[128 = 0]
[ 94 111 131 126 207 110 124 155 114 142 131 119 121 102 122 103 123 129
 109 121  94 154 133 118  99 132 133 148 161 113 156 127 109 106 126 129
 157 123 134] | (31), (67)
[115 111 123 138 153 133 141 147 166 125  93 110 138 125 125 114 123 127
 121 125  78 152 135  95 122  73 154 155 187 133 167 130 106 118 141 139
 197 121 105] | (33), (71)
[ 70 123 135 147 191 121 121 140 106 125 114 124 120 117  90  96 115 130
 113 130  67 147 140 110 129  66 168 136 202 117 127 132 107 140 129 120
 232 123 121] | (31), (71)
[127 118 117 115 207 120 138 139 122 144 100 113 112 130 130 120 115 142
 100 113  90 151 137 134 100 138 131 165 191 118 148 123 105 111 121 133
 144 122 125] | (33), (67)
[117 116 120 115 180 113 142 128 133 142 121 117 120 136 124 103 113 126
 111 116 104 171 127 121 114 125 127 167 180 134 122 131 101 107 125 107
 136 116 119] | (31), (67)
[101 119 114 152 158 123 154 153 180 134  97 113 120 142 110 121 114 121
 115  96  91 171 135 122 110  89 140 155 194 129 168 139 108 124 133 144
 190 119 126] | (33), (71)
[ 83 130 134 129 193 102 143 152 123 158 121 125 116 112 104  88 117 126
 104  95  70 183 132 110  97 117 124 152 201 113 131 135 117 104 128 104
 186 128 108] | (31), (67)
[ 97  93 116 121 188 111 124 166 114 148 148 110 128 121 137  98 136 131
 107 116  90 169 132 128 113 108 130 164 179 116 134 134 115 110 131 110
 160 111 128] | (31), (66)
[121 127 119 142 161 137 151 153 173 128  98  99 116 148 138 115 159 126
 106 123  79 161 147 123 115  75 132 152 191 134 181 126 111 130 127 127
 197 123 119] | (33), (71)
[105 117 125 139 157 137 133 130 161 140  96 117 129 141 121 111 112 125
 118 114  98 164 156 110 127  76 139 158 199 127 148 145 104 126 134 116
 199 131 139] | (33), (71)
[ 81  88 129 129 252 100 149 182 152 141 113  94 124  95 119  82 103 129
  85 121  42 189 123 115  70  98 142 168 226 104 191 125 132  91 122 131
 203 116 112] | (31), (67)
[119 104 134 124 153 142 139 157 167 140  97 119 128 134 136 110  71 123
 115 125  70 180 129  87 125  91 138 161 194 127 136 155 101 104 131 109
 140 114 115] | (33), (67)
[110 131 142 118 142 122 127 157 152 143 114 114 117 107 123 106 118 120
 114 108  81 171 127 110 114 100 131 155 188 125 144 126 114 104 126 119
 149 123 110] | (33), (67)
[ 74 128 129 129 219 101 151 145 132 150 120 125 130 130 130  88 121 130
 110 110  89 181 130 105 108 119  99 158 205 123 136 141 118 103 135  76
 221 116 119] | (31), (70)
[ 91  91 124 131 183 119 147 125 118 139 104 127 119 129 117 100 113 135
 111 122  95 134 131 125 125  77 161 137 185 127 139 131 129 127 141 121
 202 115 136] | (31), (71)
[113  87 116 135 156 130 141 190 190 127  93 101 124 142 114 118 120 128
 106 120  96 159 143 127 119  88 144 156 143 133 160 137 119 121 127 136
 174 116 136] | (33), (71)
[101 124 134 125 184 109 155 144 141 138 113 116 134 124 120 100 117 123
 100 115  86 182 116 117 100 127 127 155 184 116 150 128 122  97 113 120
 167 123 113] | (31), (67)
[127 125 124 133 187 114 144 152 177 131 111  99 141 144 156  97 127 153
  89 147  79 180 138 123 110 135 116 163 197 129 161 172 121 116 116 128
 167 124 115] | (33), (66)
[116 161 113 151 194 108 140 149 151 146 147 126 115 133 136 101 117 141
 119 122 117 160 131 132  94 156 105 160 156 122 138 121 142 126 122 121
 183 130 112] | (31), (70)
[ 94 133 135 114 192 113 149 142 118 138 113 120 124 115 118  95 118 134
 117 112  78 143 123 131 122 121 131 135 182 126 134 138 116 118 129 115
 157 122 123] | (31), (66)
[ 97 123 128 114 211 121 160 139 117 155 122 114 110 116 119  84 122 138
  87 113  57 167 116 130 105 107 150 150 206 124 147 136 122 114 125 101
 162 120 116] | (31), (66)
[135 121 133 110 157 123 134 147 119 128 150 123 137 115  95 117 115 128
 126 129 114 140 116 127 118 139 128 130 128 117 127 121 133 113 113 121
 116 127 114] | (31), (67)
[103 112 120 136 184 119 150 114 114 150 105 127 136 117 118  88 119 144
  97 130 106 121 137 128 115 106 147 150 177 126 144 143 129 135 129 116
 197 126 152] | (31), (71)
[109 105 117 128 154 147 147 148 155 140 110 114 128 139 123 124 120 132
 119 130 109 154 148 112 135 101 126 147 158 134 157 135 112 121 116 152
 171 117 131] | (33), (71)
[ 71 105 131 129 187 133 137 128 123 137 125 122 124 123 114 100 109 139
 125 117  84 140 133 112 110  98 143 144 197 124 159 133 118 127 133 126
 214 119 134] | (31), (71)
[112 147 133  99 153 127 135 112 127 128 118 121 122 132 129  97 121 145
 110 125  77 142 119 119 118 117 137 160 149 121 116 130 122 144 138 108
 159 126 120] | (31), (66)
